Below is a small trained network, with its code and all its weights. Each question gives an input and a target symbol and asks what happens when units are switched off, that is, made to give their printed mean instead of their output.

import numpy as np


def w(rows, s, z=0):
    codes = np.array(rows[::2]) - 128.0
    scale = np.full(codes.shape[1], s)
    scale[-1] = z or s
    return codes * scale


def f(y):
    return np.maximum(y, 0)


def softmax(a):
    e = np.exp(a - a.max(-1, keepdims=True))
    return e / e.sum(-1, keepdims=True)


def log_softmax(a):
    a = a - a.max(-1, keepdims=True)
    return a - np.log(np.exp(a).sum(-1, keepdims=True))


def net(x, mask):
    ids = ['ΠΦΩγητ'.index(c) for c in x.split()]
    T = len(ids)
    res = E[ids] + P[:T]
    q, k, v = (res @ M[0].T for M in (Q, K, V))
    z = softmax(np.where(np.tri(T) > 0, q @ k.T / 4**0.5, -1e9)) @ v
    res = res + np.where(mask[0], z, O[0][:, -1]) @ O[0][:, :-1]
    y = f(res @ A[0][:, :-1].T + A[0][:, -1])
    res = res + np.where(mask[1:9], y, B[0][:, -1]) @ B[0][:, :-1]
    return log_softmax(res[-1] @ U[:, :-1].T + U[:, -1])


Q, K, V, O, A, B = {}, {}, {}, {}, {}, {}
E = w([
[155,211,145,169,129],'Π',
[172,130,98,199,37],'Φ',
[130,248,135,78,129],'Ω',
[193,97,168,102,165],'γ',
[185,167,118,170,127],'η',
[201,128,137,247,129],'τ',
],0.013)
P = w([
[109,100,91,124,132],'0',
[81,103,146,99,125],'1',
[187,141,135,169,97],'2',
[199,76,163,106,75],'3',
[38,63,51,79,153],'4',
[38,30,171,78,96],'5',
[1,163,139,208,170],'6',
[207,58,81,99,144],'7',
],0.011)
Q[0] = w([
[106,167,63,180,212],'head 1',
[245,150,56,97,131],'head 1',
[160,172,254,142,79],'head 1',
[108,143,65,109,132],'head 1',
],0.014)
K[0] = w([
[99,76,212,85,62],'head 1',
[7,53,10,128,192],'head 1',
[249,123,19,97,129],'head 1',
[91,91,173,164,127],'head 1',
],0.013)
V[0] = w([
[203,109,4,55,138],'head 1',
[137,134,119,207,207],'head 1',
[99,106,106,144,37],'head 1',
[142,47,178,143,131],'head 1',
],0.022)
O[0] = w([
[5,41,159,74,121,252],'head 1',
[105,137,68,152,185,200],'head 1',
[132,127,63,129,83,249],'head 1',
[173,56,77,79,143,119],'head 1',
],0.019,0.0036)
A[0] = w([
[147,127,192,127,255,176],'neuron 1',
[161,167,114,16,88,150],'neuron 2',
[52,137,79,228,95,73],'neuron 3',
[141,65,157,251,144,3],'neuron 4',
[168,92,116,144,21,95],'neuron 5',
[185,60,186,83,144,23],'neuron 6',
[141,133,45,113,188,69],'neuron 7',
[110,114,196,198,253,68],'neuron 8',
],0.0089,0.0071)
B[0] = w([
[128,120,185,135,170,227],'neuron 1',
[173,86,133,190,121,182],'neuron 2',
[117,179,68,125,137,255],'neuron 3',
[138,137,108,10,91,153],'neuron 4',
[154,165,189,144,149,236],'neuron 5',
[170,192,127,179,74,175],'neuron 6',
[120,146,152,6,76,203],'neuron 7',
[156,140,77,27,162,206],'neuron 8',
],0.014,0.0074)
U = w([
[154,183,151,155,254,82],'Π',
[122,124,126,139,113,223],'Φ',
[98,178,205,104,169,36],'Ω',
[161,80,198,108,219,216],'γ',
[55,110,113,133,244,91],'η',
[132,148,135,75,187,1],'τ',
],0.0069,0.007)

Each question gives the input, a string of symbols that net reads in full, and the target symbol t.
The units are the heads (4 rows each of Q, K, V and O) and the neurons (one row each of A and B). Each row of codes is followed by its name. A weight is (code - 128) times the scale printed after its matrix; where a second scale follows, it is the last column's (O, A, B and U).
mask holds one flag per unit, heads first, then neurons. A switched-off unit (its flag False) gives its mean, the last column of its rows in O or B, instead of its output. The means were averaged over made-up inputs and are rounded, as every weight is.
A unit's drop is (log p(t) with every unit on - log p(t) with that unit switched off) / (log p(t) with every unit on - log p(t) with every unit switched off).
The circuit of an input: a set's keep is (log p(t) with only the set's units on - log p(t) with every unit switched off) / (log p(t) with every unit on - log p(t) with every unit switched off). Starting from all 9 units, units are removed one at a time, each time the one whose removal leaves the highest keep (on an exact tie, the one counted first), for as long as the keep stays at least 0.8.
circuit, biggest first: the units of the circuit, biggest drop first
most important unit: the unit with the biggest drop
top k neurons: the k neurons with the biggest drops, biggest first
input τ τ τ Φ Φ Π, target τ: circuit, biggest first => [head 1; neuron 7]
input Π Φ η Φ Φ τ γ, target Φ: top 2 neurons => [neuron 1; neuron 8]
input η Φ γ τ, target η: circuit, biggest first => [head 1; neuron 5]
input η γ Π Φ, target η: circuit, biggest first => [head 1; neuron 7]
input Π η Φ η, target Π: circuit, biggest first => [head 1]
input τ Ω Π, target τ: circuit, biggest first => [head 1; neuron 7; neuron 8]
input γ Φ τ γ γ, target Φ: circuit, biggest first => [head 1; neuron 6; neuron 1]
input Φ η γ Φ τ Φ γ η, target τ: circuit, biggest first => [head 1; neuron 7]
input γ Φ Ω τ γ η Φ Ω, target γ: top 2 neurons => [neuron 3; neuron 2]
input η Ω Φ Φ Φ, target Ω: top 2 neurons => [neuron 5; neuron 2]
input η Φ τ γ Φ Ω, target τ: top 2 neurons => [neuron 7; neuron 5]
input Π γ Π τ, target Π: top 2 neurons => [neuron 7; neuron 1]
input γ γ Φ η η, target γ: top 2 neurons => [neuron 3; neuron 1]
input Π Π τ η Π Φ, target τ: most important unit => head 1
input η Ω τ Π Π τ, target τ: top 2 neurons => [neuron 7; neuron 4]
input Π τ η Φ η, target τ: circuit, biggest first => [neuron 7; head 1]
input Π γ η Φ Π, target γ: top 2 neurons => [neuron 3; neuron 2]
input Π Π Π Π η Φ, target Π: top 2 neurons => [neuron 7; neuron 3]
input Π γ Ω η Π, target γ: top 2 neurons => [neuron 3; neuron 1]
input γ Φ Ω τ η γ Φ γ, target η: circuit, biggest first => [head 1]
